In the rows, zero is written as 128.
Each row of numbers belongs to one of the nodes below and depends on some of the facts about them. Some rows are named. Which node is each other row?

Some rows with their names:
k643: [127 116  88 167 138 124 119 140 133 117 123 114 103 167 160 138 135 133
 142 117  94  55 110 134 123 139 174 133 120]
k952: [134 128 114  85 106 133  92 148 141 135 112 124 112 171 102 105 163 124
 140  89  62 129 135  91  92 145 112 153 143]
k422: [111 107 138 163 123 121 125 154 156 174 101 123 158 140 108 123 158 118
 145  92 124 101  87  79 119 124  84 173 116]
k781: [133 128 115  82 103 134  91 148 142 135 111 125 111 174  98 104 164 123
 142  90  58 130 139  88  90 148 116 154 149]
k971: [171 142 102  74 117 128  86 158 139 131 132 126 104 196  61  95 174 132
 131  61  86 115  61 111 132 134  11 142  93]
k532: [108 111 115 148 121 121 109 148 154 164  98 119 155 144 117 111 158 122
 165  96 133  94  96  72 132 127  70 170 107]
k549: [111 121  90 134 120 137 123 151 142 139 138 123  92 170  89 133 137 131
 149 125  62  84 138 108 114 156 182 136 144]
k40: [178 121  96 165 125 112 132 145 131 157 114 117 128 155 116 116 161 118
 184  62 125 157 113 110 103 134 107 124 120]
k33: [134 128 115  81 103 136  89 150 143 133 111 125 111 172  97 103 164 123
 143  87  56 130 142  88  88 149 119 154 151]
k474: [141 123 112 121 122 121 103 148 138 150 107 119 130 154 133 101 159 126
 132  92 107 123 109 108 111 132  90 149 114]
k39: [132 133 125 142 129 122 121 139 169 144 119 125 138 160 161  96 150 125
 101  93  75 149 108 129 110 124 100 154 105]
k835: [113 121  89 139 121 136 122 151 145 142 140 124  91 171  91 134 137 132
 149 123  65  84 134 109 116 152 174 136 140]
k447: [168  90 124  85 125 146 201 133  95 110  88 125 116 175 125  76 150 131
 133 202 149 130  72 133 191 154 165 142 104]
k782: [137 127 114  89 106 132  93 150 143 137 112 124 114 169 104 105 163 124
 140  89  67 129 133  94  94 144 109 152 141]
k962: [150 128 107  23 126 142 158 114 156 185 107 126  99  55 151 122 122 115
 106 148 163 105  90 102 165 134 168 152 111]
k709: [ 85 130  76 184 143 127 133 128 177 128 146 119 127 163 159 105 120 136
 137 133  84  94 121 134 156 136 144 144  87]
k435: [118 117  88 163 133 127 128 151 142 154 135 120 106 157 116 130 134 134
 142 125 102  79 113 122 131 142 158 133 114]
k11: [146 115  73 199 137 119 152 147 137 160 142 118 104 157  99 145 136 128
 182 100 114 107 115 125 125 144 165 114 118]

How the nodes are related:
Ω: is of sort; Ξ: points at
k101: Ω 57; Ξ k493
k11: Ω 670; Ξ k408
k111: Ω 670; Ξ k70
k117: Ω 329; Ξ k713
k128: Ω 57; Ξ k901
k129: Ω 57; Ξ k692
k133: Ω 57; Ξ k33
k136: Ω 57; Ξ k243
k146: Ω 57; Ξ k715
k149: Ω 57; Ξ k945
k152: Ω 670; Ξ k962
k16: Ω 57; Ξ k421
k164: Ω 57
k172: Ω 670; Ξ k788
k179: Ω 57; Ξ k63
k185: Ω 57; Ξ k949
k186: Ω 57; Ξ k516
k187: Ω 329
k189: Ω 57; Ξ k709
k191: Ω 57; Ξ k87
k20: Ω 57; Ξ k970
k208: Ω 329; Ξ k449
k21: Ω 57
k224: Ω 57; Ξ k172
k23: Ω 57; Ξ k360
k232: Ω 329; Ξ k323
k243: Ω 57
k246: Ω 57
k252: Ω 57; Ξ k993
k257: Ω 329; Ξ k41
k26: Ω 329; Ξ k710
k273: Ω 57; Ξ k40
k275: Ω 57; Ξ k665
k28: Ω 329; Ξ k431
k285: Ω 670; Ξ k26
k290: Ω 329; Ξ k762
k299: Ω 329; Ξ k626
k31: Ω 329; Ξ k469
k323: Ω 329; Ξ k948
k33: Ω 57; Ξ k185
k330: Ω 670; Ξ k82
k34: Ω 329; Ξ k133
k357: Ω 57; Ξ k787
k360: Ω 670; Ξ k388
k388: Ω 57; Ξ k275
k39: Ω 57; Ξ k639
k40: Ω 57; Ξ k136
k401: Ω 670; Ξ k442
k407: Ω 329; Ξ k818
k408: Ω 329; Ξ k257
k41: Ω 57; Ξ k101
k414: Ω 57; Ξ k539
k421: Ω 57; Ξ k422
k422: Ω 57; Ξ k401
k431: Ω 57; Ξ k886
k432: Ω 670; Ξ k903
k435: Ω 670
k436: Ω 670
k442: Ω 57; Ξ k79
k447: Ω 329; Ξ k330
k449: Ω 670; Ξ k74
k452: Ω 57; Ξ k88
k462: Ω 57; Ξ k996
k469: Ω 57; Ξ k835
k474: Ω 57
k477: Ω 57; Ξ k191
k480: Ω 57; Ξ k252
k493: Ω 329; Ξ k638
k505: Ω 57; Ξ k117
k516: Ω 670; Ξ k908
k521: Ω 57; Ξ k725
k522: Ω 329; Ξ k664
k528: Ω 57; Ξ k152
k532: Ω 57; Ξ k16
k539: Ω 57
k549: Ω 670; Ξ k299
k557: Ω 57; Ξ k747
k583: Ω 329
k588: Ω 57; Ξ k927
k600: Ω 670; Ξ k462
k614: Ω 57; Ξ k780
k619: Ω 57; Ξ k28
k622: Ω 329; Ξ k781
k626: Ω 57; Ξ k187
k63: Ω 57; Ξ k840
k638: Ω 57; Ξ k273
k639: Ω 57; Ξ k407
k642: Ω 670
k643: Ω 670; Ξ k452
k648: Ω 329
k664: Ω 57; Ξ k128
k665: Ω 57; Ξ k20
k692: Ω 57; Ξ k532
k7: Ω 57; Ξ k557
k70: Ω 57; Ξ k521
k709: Ω 670; Ξ k588
k710: Ω 57; Ξ k357
k713: Ω 57; Ξ k189
k715: Ω 329; Ξ k7
k725: Ω 329; Ξ k930
k734: Ω 57; Ξ k414
k738: Ω 57; Ξ k186
k739: Ω 57; Ξ k745
k74: Ω 57; Ξ k648
k745: Ω 57; Ξ k932
k747: Ω 670; Ξ k447
k761: Ω 329
k762: Ω 57; Ξ k920
k769: Ω 329; Ξ k505
k770: Ω 57; Ξ k179
k776: Ω 329; Ξ k938
k780: Ω 57; Ξ k528
k781: Ω 57; Ξ k34
k782: Ω 57; Ξ k952
k787: Ω 670; Ξ k845
k788: Ω 329; Ξ k971
k79: Ω 670; Ξ k600
k800: Ω 57; Ξ k643
k818: Ω 329; Ξ k776
k82: Ω 57; Ξ k914
k821: Ω 57; Ξ k800
k835: Ω 670; Ξ k782
k84: Ω 57; Ξ k246
k840: Ω 57; Ξ k93
k845: Ω 329; Ξ k164
k853: Ω 670; Ξ k146
k87: Ω 57; Ξ k129
k88: Ω 329; Ξ k23
k886: Ω 57
k901: Ω 57
k903: Ω 329; Ξ k738
k908: Ω 57; Ξ k968
k914: Ω 670; Ξ k208
k920: Ω 57; Ξ k734
k927: Ω 57; Ξ k770
k93: Ω 57; Ξ k477
k930: Ω 57; Ξ k84
k932: Ω 329; Ξ k967
k938: Ω 329; Ξ k769
k945: Ω 57; Ξ k549
k948: Ω 329; Ξ k614
k949: Ω 57; Ξ k149
k952: Ω 57; Ξ k622
k962: Ω 329; Ξ k739
k965: Ω 329; Ξ k642
k967: Ω 329; Ξ k619
k968: Ω 57; Ξ k232
k97: Ω 329; Ξ k285
k970: Ω 670; Ξ k111
k971: Ω 57; Ξ k480
k993: Ω 57; Ξ k853
k996: Ω 57; Ξ k522

Rows to name:
No name comes twice in this set of rows, the named rows included.
[107 113 109 145 121 121 104 146 152 159  98 116 156 145 120 106 157 124
 171  97 139  91 100  72 138 128  66 169 101] | k692
[ 89  99 121 208 136 127 158 156 164 179 131 124 132 143  90 157 132 126
 148 126 112  60  86  97 135 133 153 160 118] | k401
[110 109 132 156 122 121 118 151 159 170  99 122 157 142 113 120 157 120
 150  94 127  97  89  76 124 125  78 173 112] | k421
[154  88 126 105 125 142 207 126 112 119  84 123 120 147 155  93 144 126
 132 206 151 128  92 128 180 146 193 146 116] | k648
[105 120  91 135 121 120  93 138 148 143  98 113 153 150 132  92 155 127
 178  98 139  93 110  74 146 130  58 164  94] | k191
[111 139 112 147 132 122 115 127 181 126 121 121 151 161 185  77 143 126
 110  99  78 150 116 127 130 124  90 159  89] | k713
[151 122 112 124 126 117  94 138 131 107  93 112 127 165 187 109 161 124
 134  81  99  96 105 120 101 128 109 148 120] | k452
[140 133  79 126 131 132 117 157 148 137 156 125  85 187  57 129 145 138
 143 100  83  73  76 124 146 143  90 128  99] | k172
[174 128 111  74 119 130  89 164 109 128 120 123 113 205  66  71 175 132
 129  81  98 121  65 114 133 145  31 140  90] | k146
[187 106  92 158 126 129 236 113 149 133 110 123 106 136 127 147 145 116
 201 142 153 161  94 123 167 135 172 119 128] | k493
[135 131  91  75 126 124  62 140 144 218  99 117 112 101 125 108 142 133
 112  78 139 128 113 101  82 124  85 154  96] | k614
[138  95 102 148 137 133 131 168  79 147 118 117 116 192 100  74 142 138
 135 155 124  88 101 135 142 166 173 125 100] | k330
[106 130  85 134 124 120  91 129 160 127 107 113 152 157 161  75 149 129
 161 102 120 113 119  97 148 129  61 159  84] | k179
[107 116 101 141 120 120  99 144 149 155  96 115 156 146 123 101 156 125
 174 100 138  91 104  73 141 129  60 167 100] | k129
[163 138 103  88 117 126  92 154 144 139 126 125 111 185  80 100 171 131
 133  69  91 119  75 110 125 131  27 144 100] | k224

Now the same nodes, written a new way:
Some rows with their names:
k521: [131 117 116 142 126 149 111 122 123 124 131 126 170 128 130 116 145 119
 147 125 118 112  92 111 143 132 117 132 131 128 137 139 144 138  97 129
 142 139 108 104 128]
k903: [113 107 129 127 120 132 124 129 116 141 124 123 101 135 156 133 166 124
 139 126  98 125 117 152 146 159 144 110 112 142 128 121 123 132 130 127
 140 126 137 100 112]
k74: [122 128 127 133 113 117 111 127 123 143 131 125 162 131 136 118 128 135
 128 126 181 123 117 105 145 130 149 137 143 132 136 132 107 127 133 117
 133 141 122 110 127]
k88: [119 144 131 145 124 149 118 122 109 116 131 128 129 122 131 123 139 114
 154 119 100 116  94 133 147 167 133 118 109 123 134 122 145 140 103 137
 139 134 120 104  99]
k622: [117 128 149 137 125 136 140 133  78 118 108 115  53 126 146 115 164 125
 154 119 131 114 137 140 116 133 151 125 124 154 142  97 130 132 152 123
 144 121 117 150  93]
k614: [115  87 115 115 122 125 112 115 149 176 116 109 135 152 141  90 157 132
 152 129 124 118 124 144 160 125 148  83 138 174 121 154 122 133 119 116
 148 121 137  89 150]
k835: [111 105 162 138 118 124 135 130 115 125 112 130  94 136 146 112 138 116
 142 123 123 119 144 119 121 126 149 137 127 148 147 128 111 128 123 117
 144 118 112 139 106]
k782: [126 110 128 130 124 133 126 134 102 132 115 115 111 131 142 113 155 128
 143 124 155 113 133 119 121 105 139 136 139 153 142 119 124 131 141 117
 143 123 107 139 122]
k769: [125 115 121 139 116 134 112 148  87 173 102 144 121 143 127 200 102 127
 131 116  96 133 160 149 130 126 121 120  84 109 139 137 127 148 145 125
 136 132 149 114  90]
k853: [113 138 138 117 132 143 157 151 146 113 146 119 138 168 176 167 137 121
 151 123  44 128 142  86 108 147 154 199 177 133 152 140 136 124  98 112
 144 108 136 102  82]
k146: [127 139 104 111 134 146 137 151 139 127 156 106 173 159 171 166 145 133
 146 125  93 124 127  83 115 132 148 199 187 130 145 134 142 125 115 112
 140 122 133  96 100]
k619: [134 171 125 116 134 137 111 125 130 150 117 102 156 144 101 112  82 126
 162 115 156 114 162 109 144 119 157 110 144 159 141 149 128 136 104 117
 127 107 123 124 120]
k588: [138  96 107 126 148 142 106 141 113 166  98 140 131 142 131 188 134 133
 121 125 136 135 138 117 143 120 133 124 108 113 144 145 113 139 127 100
 135 124 110 111 128]
k111: [113 122 153 157 119 146 121 114 128 108 128 141 149 132 133 107 128 107
 153 123  88 115  95 112 139 156 126 134 120 123 141 143 139 138  80 132
 147 138 107 107 107]
k762: [128 111 112 125 124 134 118 134 124 141 126 119 147 136 140 126 142 125
 132 125 137 120 128 117 137 121 136 135 133 142 138 137 123 131 121 121
 136 125 117 113 127]
k93: [143  97 122 112 161 149 114 125 126 125 115 124  89 132 142 141 171 129
 120 131 158 134 115 107 163 168 151 119 124 132 145 133 101 120 108  95
 124 106  86 105 145]
k532: [149  83 128 117 121 139 116 134 114 115 147 116  96 135 136 112 158 119
 105 129 158 123 134 108 158 165 113 120 131 151 144 138 103 112 115 116
 116 106 107 109 140]
k962: [116 185 142 115 135 138 116 113 124 154 113  99 105 149 104 104  82 125
 176 112 122 118 161 143 158 161 175  74 129 170 130 142 130 141 105 121
 129 101 145 116 103]

Name these rows:
No name comes twice in this set of rows, the named rows included.
[103 134 162 145 100 104 113 119 127 136 136 137 130 134 146 107  91 128
 134 127 186 129 133 102 141 155 169 140 127 127 139 135  88 124 123 114
 139 146 122 108  99] | k449
[121 126 127 135 117 134 121 140  98 152 117 132 117 137 133 168 120 123
 134 119 102 127 144 143 134 139 134 121 102 125 138 129 126 141 134 129
 134 128 143 114  94] | k407
[147  95 126 112 147 146 116 128 123 112 133 118  90 132 141 122 173 123
 114 130 161 129 119 107 165 173 139 119 130 143 144 133 101 115 108 102
 119 105  92 109 147] | k87
[101  92 131 119 121 128 123 114 135 168 118 115  88 147 154 101 172 129
 155 127  88 124 114 171 163 162 157  73 114 167 115 137 122 134 127 124
 148 125 150  83 127] | k948
[130 112 112 122 125 137 123 138 125 136 126 118 149 140 140 134 144 125
 133 125 125 120 129 114 137 122 134 142 139 141 139 138 127 130 119 119
 136 123 119 111 127] | k224
[115  53 108 124 114 124 119 126 140 162 124 124 135 141 168 110 194 129
 128 135 111 122 103 148 149 121 132 110 128 154 123 141 117 128 132 119
 152 134 129  87 153] | k186
[128 113 119 125 124 129 123 135 120 138 119 123 156 136 137 129 148 127
 130 124 130 120 122 114 140 121 135 133 142 141 139 136 122 131 122 120
 134 123 121 115 134] | k414
[ 98  67 128 122 115 126 126 117 133 169 121 123  87 144 170 108 198 129
 145 132  77 125 101 176 162 163 148  77 113 162 112 134 120 131 134 124
 155 131 150  75 134] | k232
[ 99 153 159 142 103 106 118 126 139 133 156 130 144 143 162 121  82 135
 143 127 179 132 134  83 130 164 182 173 155 119 142 131  93 120 124 110
 140 150 129  96  82] | k747
[150  78 126 119 102 135 115 141 106 118 154 115 111 138 133 110 148 116
 101 127 151 119 144 110 154 153  94 124 131 154 144 141 109 112 121 125
 117 110 119 111 136] | k421
[117 124 153 136 126 138 142 134  72 117 106 115  45 125 147 112 172 127
 157 119 136 112 139 137 114 129 151 126 122 158 143  93 130 133 157 122
 145 120 114 156  96] | k34

Now the same nodes, written a new way:
Some nodes and their rows:
k408: [134  81  92  88  72 136 117  96 179 165 109 156  83 154 137 122 166 138
 160 200  75 100 137  27  94 135]
k133: [173 105 110  82  71 129 106 118 194 117 121 139 103 185 109 142 118 123
 158 121 100 206 129 181  94 162]
k421: [171 122 114  94  84 111 122 102 114  96 146 131 131 160 146 121 131 114
 176 124  70 116 102  36  96 125]
k996: [164 120 109  89  80 113 114  95 125  99 143 132 119 161 145 121 130 112
 171 120  69 120 109  47  90 133]
k7: [119 108  92  90 102 122 134  99 145  78 111 113  72 153 144 143 114 102
 237 164  81 133 141 120 123 172]
k179: [166 102 113 111 114 117 151 131 136 120 129 141 138 161 138 130 151 116
 209 150  97 125 109  83 143 118]
k715: [123 100 112  96  92 114 135  95 123  97 104  90  48 152 142 148 118 125
 222 193  77 119 144  99 119 167]
k449: [128 111 102  94  87 114 136  96 159  85 102  92  83 139 134 125 133 125
 209 164  92 110 136 106 122 159]
k818: [158  81 123 116 109 115 151 126 140 152 111 123  99 161 130 137 160 137
 199 186 101 119 127 100 145 124]
k469: [165 102 107  87  82 127 112 113 182 118 123 139 103 177 119 136 127 118
 169 125  97 181 129 156 100 155]
k930: [158  88 104  89 100 121 122  98 118 117 130 143  64 164 137 112 158 114
 197  83 101  97 139 152 115 137]
k932: [144  80 125 120 113  87 109  77 161 160 125  91 101 162 132 131 152 110
 160 168  88 129 121 128 116 154]
k908: [142  87 104 114 124  96 109  80 182 142 132 116 124 163 135 125 149  88
 174 138  94 141 118 151 119 158]
k788: [132  96 114  97  91 114 131  97 128 112 109  98  59 156 139 143 127 128
 206 184  80 120 139  96 117 158]
k761: [152  89 121 101  89 111 124  99 137 139 119 114  80 162 133 131 146 132
 176 163  86 121 130  95 111 141]
k243: [132  90  74  84  84 143 118  99 198 143 116 179 106 155 139 117 162 116
 175 168  79 112 132  48  97 140]
k21: [149  97 101  96  99 120 122 103 157 119 126 138 103 162 135 126 143 110
 190 135  91 131 127 117 114 145]
k648: [136  95 115  98  89 114 128  97 129 117 111 101  63 157 138 141 130 128
 201 180  80 122 138  95 116 155]

Rows to name:
No name comes twice in this set of rows, the named rows included.
[161 100 116 117 108 113 163 133 157 120 110 115 136 144 127 121 166 136
 205 168 112 105 115  88 157 115] | k709
[143  97 110 110 101  97 121  85 183 126 116  93 117 145 127 114 156 116
 168 147 100 116 121 126 121 150] | k432
[165  99 112 112 116 118 155 133 138 122 128 142 138 161 137 131 153 116
 212 153  99 124 111  90 146 117] | k770
[147  83 123 114 105  96 114  85 154 154 123 100  95 162 133 131 151 118
 165 167  88 127 124 120 115 149] | k903
[170 120 114  97  88 111 128 107 115  99 144 132 133 161 146 123 133 114
 181 126  73 116 102  41 103 122] | k532
[162  81 126 121 112 115 160 133 132 152 112 123 110 161 131 138 164 138
 205 190 102 116 122  90 154 117] | k117
[159  86 105  88 100 121 122  97 110 117 130 144  56 164 137 109 162 115
 199  72 103  88 141 161 115 134] | k521
[142  90 104 109 119 102 112  86 176 136 130 122 120 162 134 125 148  94
 178 138  93 139 120 142 118 155] | k738
[168 104 108  85  79 128 109 115 187 118 122 140 102 181 115 139 123 120
 164 125  98 193 129 167  98 158] | k782
[132  80  89  87  71 138 118  95 183 167 108 161  84 153 138 120 168 139
 158 203  73 100 137  20  92 133] | k257
[170 113 114 104  98 114 139 118 121 107 139 135 137 160 143 126 140 115
 193 137  83 118 104  56 120 118] | k191
[168 123 112  91  79 112 118  98 117  96 146 130 126 160 147 120 129 113
 171 121  68 118 104  35  89 127] | k442
[169 111 114 105 103 113 143 121 124 109 137 136 137 161 142 127 143 115
 197 141  86 120 105  62 125 119] | k477
[167 110 114  88  63 120 115 111 197 111 109 108 103 163 108 127 133 140
 153 133 106 169 129 154 100 154] | k549

